The rows lie along a hidden order. The number after each row says roughly how far along it the row is, from 0 to 12. A new part has a new order.
[-27  -6  -8   1  -2 -18 -14   0   1   4  -3 -34 -14  -2   3   4  -9 -10
  19  11   0 -24  -8 -10  -4  29 -12  -3  10 -10  -9 -26   7  17 -17   7
 -15   1   3 -12  -4  41 -20  -1  -2   3   4   8  -5  27  -5   6   2  13
 -25  -2  -1 -20   5   2 -12 -12   6   8  28 -23  10  -7   2   4 -18  -5
 -12 -10]
4
[ 28   5  10  -6  17  18   5  -8   1   8 -17  -7  10   3   5  15   2  13
 -11  16  -5   7  20 -15   2 -32  -8   4  14  16 -30  17  -1  -9  15  -9
 -13   6   0  11  -5   5   0 -18  18 -10  16 -15  -5 -27  10  -5 -15  -9
  -3  20  19  -4  -4  15  -5  13 -10   9 -17  20   1   9  -1  -9   1   0
  19   8]
5
[-23  -6   8 -10  -2   6   1  -6  -2 -15  -6  15 -10  23   1 -11  -9  -8
 -15  10   5 -18   2   3  -1  23   2   3   9  19 -11  -2  12  10   5   4
   6   7  18  -4  12  27 -21  -8  21   7   7  -1 -14   4 -13  -3 -12  29
 -21 -17 -20 -15  10 -12 -36 -13  -9  12  -1  -9   1   4 -21   6 -34  -8
  -2 -13]
6
[-26  -8   5   0 -10  -7 -14  -6  -6 -15  -4 -19 -11  18  -6  -4  -4 -12
   3  -3  13 -21  -5   3  -1  30  -6   0   3 -12  11  -6  15  20  -4   8
  14  11   7  -8  22  19 -12   6 -15   3   9   7  -3  17 -17   8  -1  21
 -39  -4 -25 -20   7 -14 -12 -17   2  19  10   0   2   4 -20   7 -19  -6
 -18   5]
4
[ -2  -3 -10  -3 -10  -5  -1  -4   5 -20   0   0 -13  37 -18   3  -4 -15
   1   3 -19 -17  15  -3  -3  17  -8  -2  13  56 -23   3  28   6  12  -9
  10   7   5  -6 -14  17  -9 -11  11  13  14   7   3  17 -16  -2  -8  24
 -20  -7  -5 -16 -13 -10 -28  -2  -6 -11  16   3  13  -6 -14   4 -32  -9
   8 -39]
7
[  8   4   3 -19  13  27   7 -13  -6  -2 -16 -12   2   3  33  17  13  13
 -30  24  -3   5  14 -10   6 -27   0   8  -1  23 -24  12   0  12  24   7
  -9   9   2  11 -23  -3   4   5  13  -9  12 -16 -13 -21  14  -1   1  -3
  -1   4  14  12   3  -1 -27  23  -8   4 -37  25  -9  13 -24   2   7  -5
  20   7]
12
[ 17   9  -3  -4   1  11  -5 -12 -10  -6  -6 -27   8 -26   5  24  16  -1
   2   8  -9   3  -1 -10   3 -32 -15   3  -7   3 -14   9 -12   2  23 -22
 -22  -1 -22  14 -44 -23   9   9 -34  -3  16   3   6 -11  11  -2   3  -7
  33   8  33  26  -9  11  -8  10  -3 -12 -13   6   6  13  -5  13  12   1
  11   5]
7
[-18   2  -7   2  -1  -3 -15  -1  -9   9  -2 -42   3 -34  16  18  10   0
   9   1   6   0 -22  -8   1 -11  -5   0 -14 -35  12 -15 -16  15  -3   3
 -14  -7 -21   0 -18  -2   3  22 -42  -7  -1   4   2   9  13   7  21 -18
  11   4  26   8   4   8  12  -1  10  -2  -4  -7  -2   3   6  10  23   5
 -10  26]
11
[ 24   2   8  -4   6  10  -6  -1  -7  26  -4 -22   7 -23  16   8  12  15
  14   6   7   4   8  -5   2 -18 -13   9  -9 -27 -12  11 -16   5  10 -10
 -17  11 -15  12 -11 -24  13  13  -7 -15   7   4   3 -20  12   8  -2 -16
  16  26  17  19 -20  11  23   7   2   4 -12  21   5  13   8  -2  29  -7
  -2  13]
0
[-23  -3  -6  -4  -9  -4  -1  -4   3 -18  -5  15 -12  33  -8  -1  -6 -12
 -18   6  -9 -10   6   5  -4  19  -1  -1  11  37  -8  -9  20  11   4  -8
  22   3  12  -7  -2   4 -21  -8  19  12   8   2  -6  26 -14  -8  -9  26
 -12 -25 -16  -9  -3 -21 -27  -9  -7  -3  17  -5   9  -5 -24  12 -27  -9
  -1 -31]
11
[ 24   5  -6 -14  11  25   6  -9   4  -7 -10  -9   2  32  13  18  14   1
 -15  14 -17   0  30 -13   4 -15  -8   6   6  54 -26  12  18   4  28   7
   4  10  -3   4 -20   1  11   0   2  -6  19 -14   0 -20   4   1  -1  -7
 -14   8  11   2 -15   1 -27  25  -6 -10 -28  35  -5   0 -26  -7   2  -9
  27 -13]
12
